Below is a small trained network, with its code and all its weights. Each question gives an input and a target symbol and asks what happens when units are switched off, that is, made to give their printed mean instead of their output.

import numpy as np


def w(rows, s, z=0):
    codes = np.array(rows[::2]) - 128.0
    scale = np.full(codes.shape[1], s)
    scale[-1] = z or s
    return codes * scale


def norm(h):
    return h / np.sqrt((h * h).mean(-1, keepdims=True) + 1e-5)


def softmax(a):
    e = np.exp(a - a.max(-1, keepdims=True))
    return e / e.sum(-1, keepdims=True)


def log_softmax(a):
    a = a - a.max(-1, keepdims=True)
    return a - np.log(np.exp(a).sum(-1, keepdims=True))


def net(x, mask):
    ids = ['ΛΣΨαβεζηθτ'.index(c) for c in x.split()]
    T = len(ids)
    res = E[ids] + P[:T]
    u = 0
    for l in range(3):
        r = norm(res)
        for j in range(2):
            rows = slice(3 * j, 3 * j + 3)
            q, k, v = (r @ M[l][rows].T for M in (Q, K, V))
            z = softmax(np.where(np.tri(T) > 0, q @ k.T / 3**0.5, -1e9)) @ v
            o = O[l][rows]
            res = res + np.where(mask[u + j], z, o[:, -1]) @ o[:, :-1]
        u += 2
    return log_softmax(norm(res)[-1] @ U[:, :-1].T + U[:, -1])


Q, K, V, O = {}, {}, {}, {}
E = w([
[88,81,210,80,149,107,113,79,111,164],'Λ',
[100,121,5,104,125,108,148,138,108,96],'Σ',
[175,144,102,110,163,127,184,63,189,117],'Ψ',
[187,72,136,140,117,151,112,85,85,103],'α',
[139,114,98,168,84,137,114,126,176,142],'β',
[163,143,147,146,124,129,166,231,110,101],'ε',
[88,114,167,104,114,192,104,62,145,86],'ζ',
[137,168,157,235,179,157,146,54,139,152],'η',
[81,101,115,228,133,158,191,190,130,75],'θ',
[107,189,104,180,133,95,133,154,17,106],'τ',
],0.013)
P = w([
[99,169,154,166,140,125,133,121,253,166],'0',
[94,130,122,177,175,157,136,142,147,130],'1',
[123,137,128,179,148,126,160,137,142,114],'2',
[136,148,144,160,112,110,184,127,94,138],'3',
[121,129,142,158,132,127,144,135,123,130],'4',
[130,125,134,161,131,125,149,133,138,126],'5',
[138,128,145,159,117,118,162,135,121,128],'6',
[135,120,138,150,124,125,149,132,125,132],'7',
[138,123,139,138,119,124,163,143,120,140],'8',
[128,117,134,133,129,136,143,139,134,143],'9',
[135,114,141,131,124,134,161,143,127,145],'10',
[134,113,146,124,116,123,168,144,113,145],'11',
[141,112,146,118,111,127,174,141,102,153],'12',
],0.0061)
Q[0] = w([
[136,170,85,100,145,80,199,187,41,145],'L0H1',
[34,170,14,136,131,119,60,174,131,108],'L0H1',
[115,41,125,69,74,203,141,66,135,100],'L0H1',
[83,173,154,46,84,121,99,207,110,146],'L0H2',
[3,54,225,101,206,106,177,130,120,106],'L0H2',
[67,38,153,101,42,109,142,104,112,169],'L0H2',
],0.0058)
K[0] = w([
[85,179,109,105,142,64,234,177,109,173],'L0H1',
[2,225,110,103,94,126,69,140,172,72],'L0H1',
[143,48,93,124,102,184,108,105,62,76],'L0H1',
[119,101,102,72,140,99,83,173,63,74],'L0H2',
[188,40,168,162,164,147,117,87,89,144],'L0H2',
[195,19,109,142,111,178,59,124,105,125],'L0H2',
],0.0059)
V[0] = w([
[210,210,100,120,129,108,197,159,87,97],'L0H1',
[73,146,114,121,126,122,90,126,140,131],'L0H1',
[223,62,100,93,125,2,193,144,37,210],'L0H1',
[152,119,121,208,154,93,238,41,175,156],'L0H2',
[134,99,180,123,143,99,101,53,139,154],'L0H2',
[205,104,111,133,74,117,111,97,78,118],'L0H2',
],0.0044)
O[0] = w([
[97,139,165,116,186,200,79,140,146,155,63],'L0H1',
[140,119,213,164,106,66,180,84,52,195,127],'L0H1',
[119,86,100,134,177,107,64,102,202,137,3],'L0H1',
[96,137,63,91,141,138,227,198,86,118,201],'L0H2',
[160,152,152,114,185,53,129,168,77,245,178],'L0H2',
[197,125,3,177,116,154,149,117,144,75,98],'L0H2',
],0.005,0.0057)
Q[1] = w([
[161,140,153,134,158,147,88,116,175,140],'L1H1',
[167,57,84,196,155,122,99,125,147,130],'L1H1',
[80,195,145,156,128,22,33,159,123,128],'L1H1',
[96,208,131,253,103,44,166,237,115,201],'L1H2',
[55,226,180,148,102,105,148,159,78,145],'L1H2',
[138,154,134,154,111,176,154,163,159,158],'L1H2',
],0.0072)
K[1] = w([
[57,176,178,85,170,155,144,135,135,121],'L1H1',
[65,169,75,132,133,176,125,146,213,91],'L1H1',
[71,160,100,132,162,101,131,131,62,122],'L1H1',
[254,11,81,179,167,139,125,144,22,90],'L1H2',
[187,72,136,111,121,163,101,94,38,108],'L1H2',
[195,113,124,130,135,211,149,168,171,90],'L1H2',
],0.0078)
V[1] = w([
[69,171,158,60,93,138,114,141,153,198],'L1H1',
[68,131,159,182,115,107,167,116,107,44],'L1H1',
[172,155,92,94,112,77,158,149,76,174],'L1H1',
[108,214,155,152,98,163,37,88,88,116],'L1H2',
[163,111,60,186,172,118,181,187,51,125],'L1H2',
[94,254,104,153,142,155,155,139,139,159],'L1H2',
],0.0056)
O[1] = w([
[129,104,157,151,100,131,134,130,134,40,143],'L1H1',
[66,145,114,71,155,132,183,140,127,147,253],'L1H1',
[24,183,126,188,152,127,109,140,174,105,167],'L1H1',
[149,197,105,124,186,62,183,126,85,78,115],'L1H2',
[158,151,170,92,121,115,109,117,131,174,199],'L1H2',
[145,138,204,182,98,1,175,173,153,117,178],'L1H2',
],0.0063,0.0047)
Q[2] = w([
[163,77,143,92,41,151,138,187,136,124],'L2H1',
[216,104,235,103,6,43,61,155,186,124],'L2H1',
[89,254,169,194,116,60,108,135,87,118],'L2H1',
[158,135,122,199,129,55,30,94,161,102],'L2H2',
[149,223,208,170,112,82,107,172,105,57],'L2H2',
[118,35,100,108,128,154,210,127,116,180],'L2H2',
],0.0061)
K[2] = w([
[97,138,110,110,48,165,171,171,174,108],'L2H1',
[50,227,162,138,67,75,198,172,190,203],'L2H1',
[154,199,168,144,119,142,120,146,52,154],'L2H1',
[89,213,48,159,191,135,87,151,119,176],'L2H2',
[1,249,191,102,137,108,189,115,178,201],'L2H2',
[186,15,171,182,123,124,134,148,144,82],'L2H2',
],0.0071)
V[2] = w([
[58,39,63,207,217,119,108,136,86,3],'L2H1',
[94,181,88,171,112,180,52,87,112,156],'L2H1',
[179,144,150,138,205,234,111,95,62,152],'L2H1',
[139,231,141,41,160,17,175,122,144,210],'L2H2',
[91,128,133,174,145,20,137,114,157,17],'L2H2',
[37,194,140,197,89,100,199,158,175,99],'L2H2',
],0.0047)
O[2] = w([
[3,109,60,94,113,102,161,200,149,157,121],'L2H1',
[125,127,187,199,221,106,230,175,174,252,47],'L2H1',
[162,1,123,163,95,200,179,106,206,135,78],'L2H1',
[113,105,111,12,182,164,185,21,160,142,178],'L2H2',
[140,77,48,50,121,126,11,204,190,130,181],'L2H2',
[163,52,91,185,127,204,43,112,186,204,253],'L2H2',
],0.0048,0.0058)
U = w([
[123,40,157,81,151,104,93,91,140,193,129],'Λ',
[92,98,6,101,125,113,88,131,159,124,71],'Σ',
[195,123,84,82,185,151,162,92,212,116,254],'Ψ',
[192,99,100,145,133,100,131,140,85,98,100],'α',
[180,150,104,171,31,106,81,109,149,181,200],'β',
[181,171,166,99,149,157,68,210,158,106,186],'ε',
[123,171,145,100,96,164,175,76,100,40,58],'ζ',
[177,155,159,203,195,160,180,84,144,166,235],'η',
[81,83,142,188,116,130,193,193,159,142,61],'θ',
[113,254,120,142,176,91,106,156,88,119,45],'τ',
],0.0077,0.00096)

Each question gives the input, a string of symbols that net reads in full, and the target symbol t.
The units are the heads (3 rows each of Q, K, V and O). Each row of codes is followed by its name. A weight is (code - 128) times the scale printed after its matrix; where a second scale follows, it is the last column's (O and U).
mask holds one flag per head, layer by layer. A switched-off head (its flag False) gives its mean, the last column of its rows in O, instead of its output. The means were averaged over made-up inputs and are rounded, as every weight is.
A unit's drop is (log p(t) with every unit on - log p(t) with that unit switched off) / (log p(t) with every unit on - log p(t) with every unit switched off).
The circuit of an input: a set's keep is (log p(t) with only the set's units on - log p(t) with every unit switched off) / (log p(t) with every unit on - log p(t) with every unit switched off). Starting from all 6 units, units are removed one at a time, each time the one whose removal leaves the highest keep (on an exact tie, the one counted first), for as long as the keep stays at least 0.8.
units of the circuit, in order: the units of the circuit, biggest drop first
unit that matters most: the unit with the biggest drop
which heads matter: for each layer, one digit per head in row order, 1 if its drop is at least 0.15 and else 0, layers parted by /
drop when u is switched off: that unit's drop, to one decimal
input ζ θ θ η ζ β τ θ Λ α Ψ, target Σ: units of the circuit, in order -> L1H2, L2H1, L0H1
input τ ζ Λ τ α β Ψ τ Λ ζ ζ, target Ψ: units of the circuit, in order -> L1H2, L0H1, L0H2, L2H2
input η θ α, target Λ: units of the circuit, in order -> L1H2, L2H2, L0H2, L0H1
input Λ θ ζ η ζ ζ α β ζ θ ζ ζ Λ, target θ: units of the circuit, in order -> L1H2, L2H2, L2H1, L0H1
input ζ θ ζ β Λ α α ζ β Λ α θ θ, target Σ: which heads matter -> 01 / 01 / 10
input θ Ψ Λ Λ θ θ Λ Λ α ζ ζ Λ Σ, target ζ: units of the circuit, in order -> L2H2, L1H2
input ζ τ ε Σ θ η α θ ζ, target Σ: which heads matter -> 00 / 01 / 10
input Λ Λ α, target θ: units of the circuit, in order -> L1H2, L2H1, L2H2
input Σ ζ α, target τ: which heads matter -> 11 / 10 / 11
input Λ Σ Λ ζ Λ Λ ζ Ψ Λ Λ ζ α β, target θ: units of the circuit, in order -> L1H2, L2H1, L2H2, L0H1
input ζ Λ τ ζ Σ Λ Ψ ζ ζ Λ η ζ α, target Σ: units of the circuit, in order -> L1H2, L0H1, L2H1
input τ Λ β τ η ζ θ τ Λ Σ Λ Σ α, target Ψ: units of the circuit, in order -> L1H2, L0H1, L2H2
input ζ ζ θ ζ α τ, target Σ: which heads matter -> 00 / 01 / 10
input ζ ε η Λ α ζ η Σ θ Λ, target Σ: units of the circuit, in order -> L1H2, L0H2, L0H1
input β ζ Λ η τ α θ ζ, target ε: units of the circuit, in order -> L0H1, L1H2, L2H2, L1H1
input α Ψ η τ τ τ Σ ζ η τ θ Λ, target η: which heads matter -> 01 / 11 / 11
input α Λ τ τ τ θ β, target η: which heads matter -> 00 / 01 / 11
input ζ β θ ε, target ε: which heads matter -> 10 / 01 / 10
input α τ ζ η ζ, target η: unit that matters most -> L2H1
input ζ θ ε ζ β ζ Λ η α τ ε, target Σ: which heads matter -> 10 / 01 / 10
input Σ β β Λ τ θ θ ζ η α, target τ: which heads matter -> 11 / 01 / 11
input ζ τ α ζ Σ ζ ζ Λ Ψ, target Σ: which heads matter -> 00 / 01 / 11
input ζ ζ Σ α Λ β, target Σ: which heads matter -> 10 / 01 / 10
input α ζ η η ζ Σ ε, target η: unit that matters most -> L1H1
input Σ ζ ζ θ θ Λ τ ζ α η Λ, target τ: unit that matters most -> L2H2
input τ Ψ α ε θ ζ β Σ ζ ζ, target Ψ: which heads matter -> 11 / 11 / 01
input ζ θ β ζ ζ Ψ τ ζ Ψ α, target Σ: unit that matters most -> L1H2
input θ α τ Λ ζ ζ Σ ζ ε τ, target ζ: drop when L1H1 is switched off -> 1.4
input θ ζ α Λ Λ ε τ, target ζ: drop when L0H2 is switched off -> 0.3
input ζ τ α Λ Λ Λ, target Σ: drop when L0H2 is switched off -> 0.1
